Below is a small trained network, with its code and all its weights. Each question gives an input and a class and asks what happens when units are switched off, that is, made to give their printed mean instead of their output.

import numpy as np


def w(rows, s, z=0):
    codes = np.array(rows[::2]) - 128.0
    scale = np.full(codes.shape[1], s)
    scale[-1] = z or s
    return codes * scale


def f(y):
    return np.maximum(y, 0)


def log_softmax(a):
    a = a - a.max(-1, keepdims=True)
    return a - np.log(np.exp(a).sum(-1, keepdims=True))


def net(x, mask):
    res = np.array(x, float).reshape(1, 5) / 4 @ E
    y = f(res @ A[0][:, :-1].T + A[0][:, -1])
    res = res + np.where(mask, y, B[0][:, -1]) @ B[0][:, :-1]
    return log_softmax(res[-1] @ U[:, :-1].T + U[:, -1])


A, B = {}, {}
E = w([
[70,216,176,99,83,89,65,136,147],'x0',
[129,191,127,102,71,94,84,142,30],'x1',
[193,133,182,89,122,164,194,153,145],'x2',
[137,151,67,129,123,101,153,214,202],'x3',
[171,156,96,170,199,2,112,102,106],'x4',
],0.0093)
A[0] = w([
[209,67,106,180,224,78,218,120,192,97],'N1',
[80,214,216,180,122,91,74,96,137,161],'N2',
[72,135,83,225,215,81,71,96,114,155],'N3',
[91,119,80,181,195,86,65,87,110,126],'N4',
[95,135,105,126,113,137,107,196,254,252],'N5',
[98,173,60,139,124,103,127,220,186,27],'N6',
[83,108,100,208,184,52,51,98,119,127],'N7',
[83,74,153,109,105,187,164,126,222,131],'N8',
[169,97,76,153,194,128,204,123,138,134],'N9',
[119,140,55,143,108,98,115,216,195,61],'N10',
[140,82,136,100,121,139,203,141,192,206],'N11',
],0.0095,0.0033)
B[0] = w([
[158,2,224,236,80,248,201,28,106,247],'N1',
[90,111,58,50,80,87,24,97,189,210],'N2',
[81,116,105,24,75,103,56,53,199,218],'N3',
[94,153,181,76,110,158,72,54,189,200],'N4',
[168,160,159,219,129,123,153,117,62,233],'N5',
[200,233,81,201,203,86,174,177,61,197],'N6',
[90,136,91,74,45,100,56,119,179,214],'N7',
[119,88,246,193,120,210,147,5,147,214],'N8',
[150,135,222,207,106,198,128,83,128,207],'N9',
[182,245,108,175,213,59,129,180,61,201],'N10',
[154,167,136,197,91,130,123,98,105,208],'N11',
],0.0085,0.012)
U = w([
[175,192,126,157,173,57,138,175,67,155],'0',
[40,37,79,58,247,87,225,248,216,2],'1',
[58,154,126,52,121,103,64,120,195,130],'2',
[122,53,147,179,112,202,143,121,111,163],'3',
],0.014,0.011)

Each question gives the input, the list of numbers given to net, and the class t.
The units are the neurons (one row each of A and B). Each row of codes is followed by its name. A weight is (code - 128) times the scale printed after its matrix; where a second scale follows, it is the last column's (A, B and U).
mask holds one flag per neuron, in row order. A switched-off neuron (its flag False) gives its mean, the last column of its row in B, instead of its output. The means were averaged over made-up inputs and are rounded, as every weight is.
A unit's drop is (log p(t) with every unit on - log p(t) with that unit switched off) / (log p(t) with every unit on - log p(t) with every unit switched off).
The circuit of an input: a set's keep is (log p(t) with only the set's units on - log p(t) with every unit switched off) / (log p(t) with every unit on - log p(t) with every unit switched off). Starting from all 11 units, units are removed one at a time, each time the one whose removal leaves the highest keep (on an exact tie, the one counted first), for as long as the keep stays at least 0.8.
circuit, biggest first: the units of the circuit, biggest drop first
top k neurons: the k neurons with the biggest drops, biggest first
drop of u: that unit's drop, to one decimal
input [-5,8,-8,-2,-6], class 2: circuit, biggest first : N1
input [-5,6,1,3,8], class 3: top 2 neurons : N1, N2
input [-2,7,7,-7,3], class 0: top 3 neurons : N1, N3, N8
input [5,-2,-6,2,-5], class 0: top 2 neurons : N1, N5
input [-4,6,5,-7,1], class 0: top 2 neurons : N1, N8
input [-3,4,4,7,-8], class 0: top 2 neurons : N1, N10
input [-6,3,-8,3,4], class 2: drop of N10 : 0.0
input [0,7,4,-7,-4], class 2: drop of N8 : 0.2
input [7,-7,5,5,-2], class 0: drop of N10 : 0.2
input [-1,0,-4,4,2], class 0: drop of N8 : 0.2
